Each row is followed by its group and then its class within the group.
[ -2  -5 -32  -8   1   2   0   9   5  13 -19   0   7   5  -6   1  -5   2
  -9   2  -4   2  -6  -8  -3   7  -3  -1  -2  -4  -1  12   9  -1   4   8
   1  -1   7   1   0   1  -3   3 -12   0  -1   3   3   1  -6   7  11   7
   2   2  -1  -2  27  25   3  -5   3   2 -12   0 -14  10  -2  -4  -6] : Nz.zp
[  1   6 -28   6  -4   9  -5   5   3  14  -9  -3  18   2   2   2  -5   0
 -10  -2  -4  -6  -9  -3  -9   6   1   1  -8  -4  -3  11  12  -4   5   7
   3  -2   3   1  10   0  -5   0 -18  -1  -6  -6   0   0  -2   5  17   3
   2   8  -1   1  24  10   8   6   0  -5 -10   1  -9  -2  -4   5  -6] : Nz.mb
[ 10   2  11  -2 -15  -4  -2   4   3  -6   3  -2   3  -6   2  -1   0   1
  -7   6  -3  -5  -3  10   7 -16   5   2  -8  -1  -3  -8   9  10   3  -1
  -1  -9  -3   2   5  -4   3  -1 -35   1 -13   4  -2   1   0   9  -5   4
  -1   3  -2  -2   1 -10   1   0   2  -1  -7   4  16 -13   7 -13   2] : Qg.Nj
[  1   0   8 -11 -17  -2  -4   8   0   4   0   3   1  -3  -2   2   0  -2
   0   4  -1  -3   6   1   4 -10  10  -1  -4  -3  -4  -1   0   0   3  -2
 -10  -4  -5   2   2  -8   9   1 -25   1  -8  15   1   2  -1  25  12  11
   3   4   2   2  -2 -11  -1   2  -2   9  -7   3   5   3   7  -9   4] : Qg.lg
[  6  -3   0 -20 -17  -6  -2   9   4  -4  -6   0  11  -5  -8  -7   0   0
  -4   1  -2  -5   4   9   8  -9   3   0  -6  -3   4  -4  -5  -8   6  -3
   9 -11 -10   7   2  -4   5   2 -27  -3   3  12   1   0  -3  18  -8   5
  -7   4   2  -3  -2 -18   0  -1  -1   3   1  11  14  -2   9 -30   4] : Qg.Nj
[  2   2  -9   0  -3   8  -2   6  -2 -10   7  -1   6  -3  -1  -3  -3   1
  -7   4  -1   0  -8  -6  -8  -2   1   1  -2   0   3   2   7  18   1  12
   1   2  -1   0   1  -1   2  -2  -5   1   4  -4   0   0   0   9  -7   5
   4  -3  -2   2   1  -6   5  -2  -1  -2  -8   1  -1  -6   2  -4  -3] : Nz.bb
[ -4   2 -18  -3   4   4  -7   3   2   8 -16  -7 -17  -2   4  -2  -5   0
  -9  -2 -11  -4   2 -20  -7   1  -4   5  -9  -3  -2   3   8   8   5   4
  -1   7  -4   2   3   0  -3   2 -10   2 -18  -3   5   4   5   0  17   5
  -7   1   4 -10  11   2   1   3  -2   1 -15   9   1  -1   4  -5  10] : Nz.bb
[ -2  -3 -22   1  -9   4  -4   3   4  16  -5  -2   3  10   4   4  -5   0
 -11   3  -4  -8 -11   4  -3   6  -2   0  -3  -1  -2  10  13  12   0   2
  -7  -5  -1   3   9  -6   0   3 -20   1 -20   0  -1   4  -2   3  20   9
   2   4  -4   1  29  23  -1   8   2   5 -20   6  -7   1  -1   1   3] : Nz.zp
[  3  -5  10 -12 -15   3  -1   6  -5  -4  12   4  15  -2   0  -6   3   0
   1  -3   3   0  -3   5  12  -3   0  -1   1  -3   6  -9 -10 -12  -3  -3
   6  -9 -11   1   0   5   6  -5 -15  -2   7   8  -4  -1  -3  33  -3   0
  -7  -1   2   4 -25 -36  -2  -7   1   0   5   4   9  -4   1 -17  -2] : Qg.lg
[  7   1  -5 -14 -19  -1   0  10   7   0 -12  -2  16  -4  -3  -1  -2  -1
  -9   2   1  -4  -6   5  13  -1   4  -1  -2  -7  14  -6   0  -9   7  -1
   5 -19  -4   6   8  -7   9  -3 -38  -2  -4  16  -2   1  -2  24   2   5
  -4   5   2   0   9 -10   1   0   0   6  -7   9  12  -5   6 -27  -5] : Qg.Nj
[  0   1 -25  -9   0 -10  -1   8   0   6 -13  -2  19   6   1   0   0   0
  -4   3  -3  -2  -5  -3  -6   8  -1   2  -3  -1   0   3   7  -1   4   4
   6   4   5  -2  -3  -1  -8   4  -7   2   3  -7   0   2  -3   1  -4   4
   0   8  -1   4  11   7   3   0  -2  -3   3  -2 -18   4  -2  -6  -2] : Nz.mb
[  4   0   7  -5 -16   0  -4   0   4   0  -2   0  18  -4   2   2   3  -2
  -3   0  -2  -6  -3  13   5  -6   8  -1  -6   0   0  -3  -3  -6   2  -4
  12 -17  -2   3   4   0   1  -2 -26  -6  -6   1   1  -7   0  11   3  -2
  -4   7   2   0  -6 -25  -1   3  -3  -1  -1   9  14 -14   6 -13   0] : Qg.Nj
[  1   3 -23  -2  -1   8  -5   1  -3   6   2  -3  -4  -1   3   0  -1  -2
  -8   1  -7  -2 -13 -11 -11   1  -2   0  -4  -2  -2   5  12  19   1   7
  -2   3  -1   4  -1   4  -5   1 -11   4  -8  -8   2  -2   3   4   9   8
   6   2   1   1   7   2  -3   3  -2  -5 -16   4  -2  -5   0  -7   3] : Nz.bb
[  1   5 -26  -5   1   1  -3   5   4   8 -13   3   5   5   8   6  -5  -1
  -8   3   3  -4 -16  -1  -5   9  -1   2   0   0   1  12  13  14  -4  10
   3   5   1   4   2   0  -2  -1 -10  -1 -23  -2   2  -1  -7   6  -2   1
   3   2  -2   0  19  20  -1   3   2   2 -19   7  -8  -6  -2  -9  -3] : Nz.zp
[  3   1  -6 -13 -11   8   4  10   1  -2  10  -2  14  -3   4  -2  -4   6
  -3   3  -6 -10   1   4  -4  -7   7   0 -11  -1   2   2   3 -11   0   4
  10 -15  -3   5   9  -4  -6  -3 -37  -1 -20   1   4  -4   0  28   0   6
   2   4   2   0   0 -15   2   3   0  -3  -3  10   3   1   0 -20   5] : Qg.Nj
[  6   2 -12  -9 -15  12  -3  12   5   2  -2  -4  10  -5   1  -2  -3   1
 -13   1  -7  -8  -6  -3  -3  -1   2  -1  -6  -2   7   3   8   5   6   4
  10 -14  -4   6   5  -6   2   3 -46   2 -14   1   2  -1   3  30   2   9
  -3   7  -1  -2  12  -8   2   2   3  -2 -19  22   5  -2   4 -24   1] : Qg.nl
[  0   5 -29 -18   2  -2   4   4   4   8   1  -4   0   5   1   0 -15  -3
   2 -10  -5  -2  -2  -3  -4   3  -1   0  -1  -2   2   7   5   1   2   9
  -3   8   1   4  -1  -1   3   3 -11   1  -6   8   2   5  -3   6   1   5
   3   0  -3  -4  23  27  -4   1   4   7 -15   7  -5  12   4  -9  -2] : Nz.zp
[ -3   2 -15 -16  -3   2  -5   3   3   4 -14   1   8   1   2   2 -17   1
 -10   6   3  -4  -5  -6  -6   2   1   1  -5  -2   0   7   9   3   3  12
  -7   6   7  -5   2  -1   3  -1 -21   0 -31   9   6   5  -1  14  13   0
   4   9   1   6  15   4  -3   2   5   3 -23  11  -3  -4   1  -1  -5] : Nz.zp
[  5   2   6 -10 -14  -3   1  13   2  -4   7   1   2  -8   1  -2  -7   0
  -1   6 -19  -6   5  -2   1  -9   5  -1  -8  -2   3   2   8   6   7   6
  -2 -13  -1   5  13  -3  11   3 -36  -1 -29  13   3   2   3  24  -6   9
   3   0  -1   1   8   1  -7   4   1   0 -20  11  13  -9   4 -17  -1] : Qg.nl
[  1   8   8  -6  -9  -6  -6   3   1  -7  -5  -1   4 -10   0   2  -4   1
  -4  -4   4   2   4   4   5  -4   4  -3   0   0   2   0   3  -6   2   1
   1 -10   2   5   4   1   6  -1 -21  -4 -12  17  -2   1   3  12  -4   0
  -6   6   5   1   3 -12  -1   0   4   1 -10   9  21  -9   2 -15  -3] : Qg.Nj
[ -5   4 -18   6   8  -8  -8   1   1  18 -18   2  -6   2   2   3  -6  -2
   0   2   1  -3   7  -7  -5  13  -2   0  -2   0  -3  11   5 -16   4   0
  -2   7   5   1   7   0   1   0   1   1 -20   5  -5   3  -2   7  24  -1
   1   5   0  -6  15  23  -3   4   1   3 -12   5  -4   3  -1   7   1] : Nz.zp
[  5   2   2  -2 -18   4  -2   8  -4   6  25   5  -2  -3  -1  -7   7   0
   1  -2  -3   1  -5   5   4  -9   3  -5   3   2   3  -7  -1  16  -2  -4
  -2  -7 -10   3   1  -3   6  -3 -20   2  10  11   2   5  -2  36  -4  17
   5 -11  -2   1 -12 -17  -4   2 -25   5  -2   8  10   3   7 -16   6] : Qg.lg
[  4  -3  -3 -20 -12   7  -4  10  -5   2   0   0  14  -2  -1  -4  -5   1
   2   5   2  -1  -2   1  -2  -6   6   0  -5   1  -1  -5  -2  -1   3  -1
  -5   4  -3   0   1   2   5   1 -23   2   0   8   2  -2   5  26   2   3
   3   2   2   6  -9 -31  -2  -3  -2   2   4   4  -1   4   2 -22   2] : Qg.lg
[  1   7 -23   5   5   0   3   0   5  11  -4  -7  15   9  -1   4   0  -3
  -1   0  -4  -6  -7   4  -4   8  -5   5  -6   1  -4   8   7  -2   2   5
   7  -7   2   1  -1   1  -7   2   3   0  -3 -17  -1  -2  -3 -10  10  -1
   6   3  -5  -5  16  20   3   8   1  -2  -4   0  -6   3  -3   8   0] : Nz.mb
[  3  -2  -1  -9 -18   8  -6   9   1  -1  18  -1  -1  -5   2   0  -5  -1
   0  -2  -7  -1  -2  -2   0 -10   2  -2  -3  -1   2  -6   0   5  -1   2
   4 -11  -7  12   1   0   6   0 -31   5  -8  12   2   1   3  35   5   9
  -2   1   3  -3 -13 -26  -5  -1  -2   0 -12  13  11  -5   7 -22   0] : Qg.nl
[  3   3  -4 -11 -14  -4  -6   9   2   2  -4   1   6  -5   6   0  -9  -1
  -7   6  -3  -7   0  -3  -4  -6   3   1 -10  -3  -1   2   8   6   6   5
  -2  -2   0   3  11   1   2  -3 -31   2 -31   8   3   2  -4  24   2   3
  -2   2   3   2   0 -12   0   5  -1   2 -18  12  13  -9   5 -17  -1] : Qg.nl
[  6  -1  -4 -17 -20   2  -2  11   1   4  10   0  11  -7   0 -11  -4  -1
  -2   2  -6  -5  -2   2   5 -13   4   1   3   0   5  -3  -3  -3   6  -1
   7  -1 -10   6   7   0   7  -5 -35  -2  -6  18   2  -2  -3  40  -2   7
  -1   3  -2  -3 -10 -25  -1  -3   0   2 -10  13  14  -1   5 -24   1] : Qg.Nj
[  0   3 -20   7  -1   2  -2   3   4  11 -14  -1  11   1   3   3   3  -3
  -9  -1  -5  -1 -11  -5  -5   7   1   2   0   0  -1   7   8   8   5   3
   6  -8   0   3   2  -1  -5   0  -8   1  -4   0   0   0   0   3   7   8
   0   3  -2  -3  18  10   5   5   3  -1  -7   2  -6  -2  -2   0   1] : Nz.mb
[  6  -4  -6  -6  -9  12  -1   4   3   7   2   1   8   0   1   1  -4  -1
  -6  -1  -1  -3   4  -1   4   1   3   0  -1  -2   4   1   0 -16   1   0
   4  -4   0   4   6  -1   9  -3 -29  -5 -10  11   1   2  -1  32  17   0
  -3   6  -1   2  -6 -19  -5  -1  -1   4  -6  11   7  -2   2 -10  -3] : Qg.Nj

Each row is followed by its group and then its class within the group.
[ -1 -29   1   1  -2 -11  -7 -15  -3   0   3   0  -4   2   2  -1   2   1
   2   7  -2  -4   1   4  -1  -1  -1  -3   4   3   0   4 -13  -8  -1  -5
  -1   3  -7   1   2  -3   3   8   5   3   1  -1  -9  10  -4   1  -1  17
   5  -2   0   0   6   1  -5 -13   3   6  -5   2  12  -3  -2  11   1] : F.ld
[ -2 -28  -1  -7   6  -3  -3  -4  -5  -6   0   3   1  -2  -5   1  -1   4
 -10   8 -10 -10  -1   2  -1   1  -3  -2   3   1  -3  -2 -11  -3   4   4
   1   0   2   2   5   3   2   6  13   3   4   1   2   3   1  -3  -1   5
   5  -5   1  -6   1   4  -2  -8   4   0  -7   0   6  -4  -4  12  -6] : F.ld
[  7   9  -2  -2   7   9 -10  19  -1  -7  -5   0  -2  11  -8   2  -2   3
 -18  -6  -9   3  -1   5   3  30  -1  -1   2  -2  -5 -12  15  -2  -1   0
   3   1  -2 -10   2   5   7   5   8   3  -5   5  -2   4  -4   7   2  14
  -7  -7   4  -6   3   5 -18 -25   3   0 -18   1   5  -3   1  13   5] : X.qc
[ -4  16  -4   1  -2  19   1  28  -5  -5  -3   3   0  -3   4  -2   9  -5
  -5   7   0  12   6  -3  -3   0   6  -2  -9   3  -1  -1   7 -16   0  -5
  10  -6 -13   8  -4   1 -15  -5   2   4   3  -1  15  -3  -5   1   2 -23
 -14  10  -1   8  -1  -5  16  29   2  -1  11   3 -24   3  -1 -12   1] : H.hn
[ 12   9  -5  -1  -2 -12 -21 -11  -1  -8  -2  -6  -8   0   1   2  -4   3
 -10  -6  -9   0  -5  -2   5   2  -3   1   7  -3   1  -5   1  -8  -5   1
  -7  12   1  -2  -4   3   2   9  14   0   0   2 -17   2   2  -6   0  17
  -8  -4   4   0   0   5 -11 -27   4   8 -13   4  12   0  -1  18  -4] : X.bh
